Below is a small trained network, with its code and all its weights. Each question gives an input and a class and asks what happens when units are switched off, that is, made to give their printed mean instead of their output.

import numpy as np


def w(rows, s, z=0):
    codes = np.array(rows[::2]) - 128.0
    scale = np.full(codes.shape[1], s)
    scale[-1] = z or s
    return codes * scale


def f(y):
    return np.maximum(y, 0)


def log_softmax(a):
    a = a - a.max(-1, keepdims=True)
    return a - np.log(np.exp(a).sum(-1, keepdims=True))


def net(x, mask):
    res = np.array(x, float).reshape(1, 3) / 4 @ E
    y = f(res @ A[0][:, :-1].T + A[0][:, -1])
    res = res + np.where(mask, y, B[0][:, -1]) @ B[0][:, :-1]
    return log_softmax(res[-1] @ U[:, :-1].T + U[:, -1])


A, B = {}, {}
E = w([
[173,166,110,45],'x0',
[73,36,102,50],'x1',
[163,73,245,110],'x2',
],0.012)
A[0] = w([
[153,116,194,151,132],'n0',
[103,66,126,119,1],'n1',
[212,212,126,170,142],'n2',
[112,131,198,79,16],'n3',
[46,60,99,218,7],'n4',
[170,90,160,106,35],'n5',
[62,68,125,152,120],'n6',
[94,139,64,52,109],'n7',
[131,162,254,189,138],'n8',
[217,160,107,157,121],'n9',
[79,140,87,66,59],'n10',
[148,178,126,137,60],'n11',
[197,118,185,66,88],'n12',
[70,179,88,147,137],'n13',
[207,73,164,86,200],'n14',
[129,130,63,189,15],'n15',
[164,186,112,142,4],'n16',
],0.014,0.0076)
B[0] = w([
[97,196,187,138,199],'n0',
[177,152,177,254,153],'n1',
[113,72,85,164,241],'n2',
[109,61,20,43,165],'n3',
[96,82,46,99,196],'n4',
[83,53,21,62,164],'n5',
[166,60,98,191,186],'n6',
[126,197,144,29,194],'n7',
[133,217,227,90,250],'n8',
[122,67,62,158,193],'n9',
[117,190,199,81,168],'n10',
[89,89,87,99,157],'n11',
[133,24,83,190,207],'n12',
[139,76,79,187,194],'n13',
[166,107,149,199,234],'n14',
[186,136,170,207,167],'n15',
[100,77,83,57,159],'n16',
],0.0091,0.014)
U = w([
[190,97,109,188,2],'0',
[94,61,32,42,214],'1',
[142,246,186,28,147],'2',
],0.012,0.0016)

Each question gives the input, the list of numbers given to net, and the class t.
The units are the neurons (one row each of A and B). Each row of codes is followed by its name. A weight is (code - 128) times the scale printed after its matrix; where a second scale follows, it is the last column's (A, B and U).
mask holds one flag per neuron, in row order. A switched-off neuron (its flag False) gives its mean, the last column of its row in B, instead of its output. The means were averaged over made-up inputs and are rounded, as every weight is.
A unit's drop is (log p(t) with every unit on - log p(t) with that unit switched off) / (log p(t) with every unit on - log p(t) with every unit switched off).
The circuit of an input: a set's keep is (log p(t) with only the set's units on - log p(t) with every unit switched off) / (log p(t) with every unit on - log p(t) with every unit switched off). Starting from the 12 units with the biggest drops (on a tie, the unit counted first), units are removed one at a time, each time the one whose removal leaves the highest keep (on an exact tie, the one counted first), for as long as the keep stays at least 0.8.
circuit, biggest first: the units of the circuit, biggest drop first
k most important neurons: the k neurons with the biggest drops, biggest first
drop when u is switched off: that unit's drop, to one decimal
input [-7,-4,7], class 2: circuit, biggest first => [n8]
input [2,-6,-1], class 1: circuit, biggest first => [n14 n16]
input [1,-5,-8], class 1: 3 most important neurons => [n16 n14 n11]
input [-1,6,8], class 0: 2 most important neurons => [n14 n1]
input [3,-7,-1], class 1: 2 most important neurons => [n16 n14]
input [-7,7,5], class 0: 2 most important neurons => [n1 n6]
input [5,-8,-4], class 1: drop when n16 is switched off => 0.2
input [6,-6,-1], class 1: drop when n16 is switched off => 0.1
input [-1,-5,5], class 2: drop when n0 is switched off => 0.1
input [-1,-5,4], class 2: drop when n8 is switched off => 0.8
input [-5,6,8], class 0: 2 most important neurons => [n1 n14]
input [-5,6,3], class 0: 2 most important neurons => [n1 n6]
